Below are the code and all the weights of a small trained network. Each question names an input and a target symbol and asks about switching units off, where a switched-off unit gives its printed mean instead of its output.

import numpy as np


def w(rows, s, z=0):
    codes = np.array(rows[::2]) - 128.0
    scale = np.full(codes.shape[1], s)
    scale[-1] = z or s
    return codes * scale


def f(y):
    return np.maximum(y, 0)


def softmax(a):
    e = np.exp(a - a.max(-1, keepdims=True))
    return e / e.sum(-1, keepdims=True)


def log_softmax(a):
    a = a - a.max(-1, keepdims=True)
    return a - np.log(np.exp(a).sum(-1, keepdims=True))


def net(x, mask):
    ids = ['ΔΘΛΨγζηξπσ'.index(c) for c in x.split()]
    T = len(ids)
    res = E[ids] + P[:T]
    u = 0
    for l in range(2):
        q, k, v = (res @ M[l].T for M in (Q, K, V))
        z = softmax(np.where(np.tri(T) > 0, q @ k.T / 3**0.5, -1e9)) @ v
        res = res + np.where(mask[u], z, O[l][:, -1]) @ O[l][:, :-1]
        u += 1
        y = f(res @ A[l][:, :-1].T + A[l][:, -1])
        res = res + np.where(mask[u : u + 12], y, B[l][:, -1]) @ B[l][:, :-1]
        u += 12
    return log_softmax(res[-1] @ U[:, :-1].T + U[:, -1])


Q, K, V, O, A, B = {}, {}, {}, {}, {}, {}
E = w([
[3,138,48,173,99,157],'Δ',
[214,246,114,29,47,206],'Θ',
[47,103,216,21,24,90],'Λ',
[171,68,81,40,120,166],'Ψ',
[174,115,107,197,129,208],'γ',
[84,15,58,230,78,103],'ζ',
[129,114,110,94,38,174],'η',
[106,121,134,238,60,179],'ξ',
[153,145,161,123,175,239],'π',
[163,80,62,114,189,182],'σ',
],0.012)
P = w([
[99,157,121,127,109,116],'0',
[114,78,127,107,127,249],'1',
[127,91,76,112,105,177],'2',
[112,173,178,135,178,47],'3',
[147,164,113,125,90,77],'4',
[64,93,45,119,82,254],'5',
[107,179,111,115,112,164],'6',
[117,180,151,130,140,70],'7',
[124,172,130,123,121,112],'8',
],0.007)
Q[0] = w([
[153,185,167,115,82,100],'0.h1',
[185,3,189,152,170,26],'0.h1',
[239,107,72,71,30,143],'0.h1',
],0.0058)
K[0] = w([
[88,140,82,153,132,201],'0.h1',
[227,45,154,134,29,196],'0.h1',
[126,244,3,71,115,135],'0.h1',
],0.0059)
V[0] = w([
[219,95,158,124,94,127],'0.h1',
[3,143,93,130,158,169],'0.h1',
[165,171,133,137,126,85],'0.h1',
],0.015)
O[0] = w([
[22,254,146,159,117,130,117],'0.h1',
[228,79,67,131,56,58,255],'0.h1',
[111,155,230,132,198,196,15],'0.h1',
],0.0079,0.0046)
A[0] = w([
[131,142,128,171,5,166,150],'0.n1',
[94,168,145,126,196,121,76],'0.n2',
[179,156,135,206,196,120,162],'0.n3',
[153,84,132,81,169,133,108],'0.n4',
[106,72,162,243,141,112,123],'0.n5',
[127,81,209,59,88,178,169],'0.n6',
[180,181,26,180,126,215,90],'0.n7',
[166,88,184,106,165,171,154],'0.n8',
[192,201,56,136,179,183,168],'0.n9',
[143,178,155,158,151,2,126],'0.n10',
[152,220,67,188,83,67,253],'0.n11',
[206,234,94,77,139,156,56],'0.n12',
],0.0076,0.0035)
B[0] = w([
[148,254,149,142,50,147,255],'0.n1',
[192,111,98,136,37,113,131],'0.n2',
[131,102,217,122,113,170,137],'0.n3',
[164,130,110,116,92,98,141],'0.n4',
[198,177,10,167,162,144,153],'0.n5',
[177,112,118,101,75,32,166],'0.n6',
[89,156,123,204,32,52,212],'0.n7',
[157,70,138,96,92,106,132],'0.n8',
[102,130,123,154,150,35,172],'0.n9',
[181,89,154,77,149,187,136],'0.n10',
[252,116,235,31,199,104,243],'0.n11',
[112,203,32,167,197,84,157],'0.n12',
],0.0098,0.0094)
Q[1] = w([
[163,161,114,181,74,38],'1.h1',
[165,196,122,198,24,49],'1.h1',
[244,151,250,84,246,86],'1.h1',
],0.012)
K[1] = w([
[134,197,111,100,146,83],'1.h1',
[151,178,121,97,185,75],'1.h1',
[55,129,23,178,5,118],'1.h1',
],0.016)
V[1] = w([
[210,179,169,111,100,245],'1.h1',
[114,119,78,25,113,175],'1.h1',
[143,159,8,163,184,139],'1.h1',
],0.015)
O[1] = w([
[139,77,231,142,191,63,249],'1.h1',
[111,196,113,164,163,10,47],'1.h1',
[48,106,126,221,91,81,154],'1.h1',
],0.014,0.012)
A[1] = w([
[129,230,77,131,111,55,134],'1.n1',
[187,199,140,159,113,141,154],'1.n2',
[164,89,124,129,98,26,127],'1.n3',
[167,76,99,66,116,88,89],'1.n4',
[2,113,141,104,120,144,76],'1.n5',
[72,113,136,53,98,102,1],'1.n6',
[150,57,106,156,169,143,156],'1.n7',
[93,109,108,224,192,195,117],'1.n8',
[105,146,121,141,182,18,159],'1.n9',
[117,148,30,150,132,177,100],'1.n10',
[201,110,80,120,125,67,128],'1.n11',
[138,226,107,98,120,119,130],'1.n12',
],0.0091,0.0052)
B[1] = w([
[26,58,180,134,201,142,181],'1.n1',
[108,146,44,75,128,131,194],'1.n2',
[135,101,59,149,165,62,255],'1.n3',
[141,166,152,198,129,178,208],'1.n4',
[172,99,193,11,207,142,154],'1.n5',
[111,139,14,101,162,183,137],'1.n6',
[100,147,92,54,94,136,158],'1.n7',
[203,192,94,205,214,146,144],'1.n8',
[164,237,155,102,74,126,186],'1.n9',
[189,106,146,13,134,92,145],'1.n10',
[111,115,163,115,111,220,218],'1.n11',
[56,78,97,166,161,117,168],'1.n12',
],0.011,0.02)
U = w([
[141,111,122,165,88,49,158],'Δ',
[66,159,172,143,162,113,172],'Θ',
[110,104,129,54,110,118,41],'Λ',
[148,190,173,119,151,115,251],'Ψ',
[115,130,202,222,165,181,70],'γ',
[187,114,82,177,171,162,31],'ζ',
[103,132,254,130,69,224,135],'η',
[116,223,139,162,46,197,235],'ξ',
[139,67,224,167,189,141,23],'π',
[133,127,133,138,223,184,67],'σ',
],0.005,0.0029)

Each question gives the input, a string of symbols that net reads in full, and the target symbol t.
The units are the heads (3 rows each of Q, K, V and O) and the neurons (one row each of A and B). Each row of codes is followed by its name. A weight is (code - 128) times the scale printed after its matrix; where a second scale follows, it is the last column's (O, A, B and U).
mask holds one flag per unit, layer by layer, with each layer's heads first. A switched-off unit (its flag False) gives its mean, the last column of its rows in O or B, instead of its output. The means were averaged over made-up inputs and are rounded, as every weight is.
A unit's drop is (log p(t) with every unit on - log p(t) with that unit switched off) / (log p(t) with every unit on - log p(t) with every unit switched off).
The circuit of an input: a set's keep is (log p(t) with only the set's units on - log p(t) with every unit switched off) / (log p(t) with every unit on - log p(t) with every unit switched off). Starting from the 12 units with the biggest drops (on a tie, the unit counted first), units are removed one at a time, each time the one whose removal leaves the highest keep (on an exact tie, the one counted first), for as long as the keep stays at least 0.8.
units of the circuit, in order: the units of the circuit, biggest drop first
most important unit: the unit with the biggest drop
k most important neurons: the k neurons with the biggest drops, biggest first
k most important neurons of layer l: the k neurons of layer l with the biggest drops, biggest first
input η Δ ξ Θ γ, target Δ: units of the circuit, in order : (0.n12, 1.h1, 1.n3)
input Δ η Θ Ψ σ, target Δ: units of the circuit, in order : (0.n12, 1.h1)
input Λ Ψ Ψ η ξ ξ ζ, target π: units of the circuit, in order : (0.n11, 1.h1, 0.n1)
input γ ξ ξ, target η: most important neuron : (0.n7)
input Ψ Θ ξ Ψ Θ η γ, target γ: units of the circuit, in order : (0.n12, 1.h1, 1.n8)
input Δ ξ σ π η γ γ γ Δ, target η: 3 most important neurons : (0.n7, 0.n9, 0.n12)
input η ξ ξ ζ η Θ ξ, target ξ: units of the circuit, in order : (0.n9, 0.n7, 0.n12, 1.h1)
input ζ Ψ γ η, target Θ: 2 most important neurons : (0.n11, 0.n6)
input ξ η Θ Δ η Λ Λ, target Δ: 3 most important neurons : (0.n12, 0.n6, 1.n11)
input ξ ζ Λ, target π: 3 most important neurons : (0.n11, 0.n5, 0.n1)
input π Θ ξ η η ξ, target ξ: 3 most important neurons of layer 0 : (0.n12, 0.n9, 0.n7)
input ζ γ ξ Δ ξ γ Δ, target π: 4 most important neurons : (0.n1, 0.n11, 0.n5, 0.n10)
input η σ η η ζ, target Ψ: 3 most important neurons : (0.n1, 0.n7, 0.n5)
input π Δ Δ η Δ, target ζ: 4 most important neurons of layer 0 : (0.n7, 0.n11, 0.n5, 0.n12)
input η η Λ Λ, target Ψ: units of the circuit, in order : (0.n7, 1.h1, 1.n9)
input Λ Λ η ζ, target σ: most important unit : 0.n6
input η γ Δ Θ σ, target Δ: 2 most important neurons : (0.n12, 0.n11)
input η η η η σ η η, target Λ: 2 most important neurons of layer 0 : (0.n9, 0.n1)
input η γ η σ, target η: 4 most important neurons of layer 0 : (0.n7, 0.n11, 0.n9, 0.n12)
input Δ Λ η ξ η η ξ π, target Ψ: most important unit : 0.n7
input ξ π Λ η ξ η, target Ψ: units of the circuit, in order : (0.n7, 1.h1, 0.n9, 1.n9)
input ξ Ψ σ Λ ξ ξ ζ Θ η, target η: units of the circuit, in order : (0.n9, 0.h1, 1.n3)
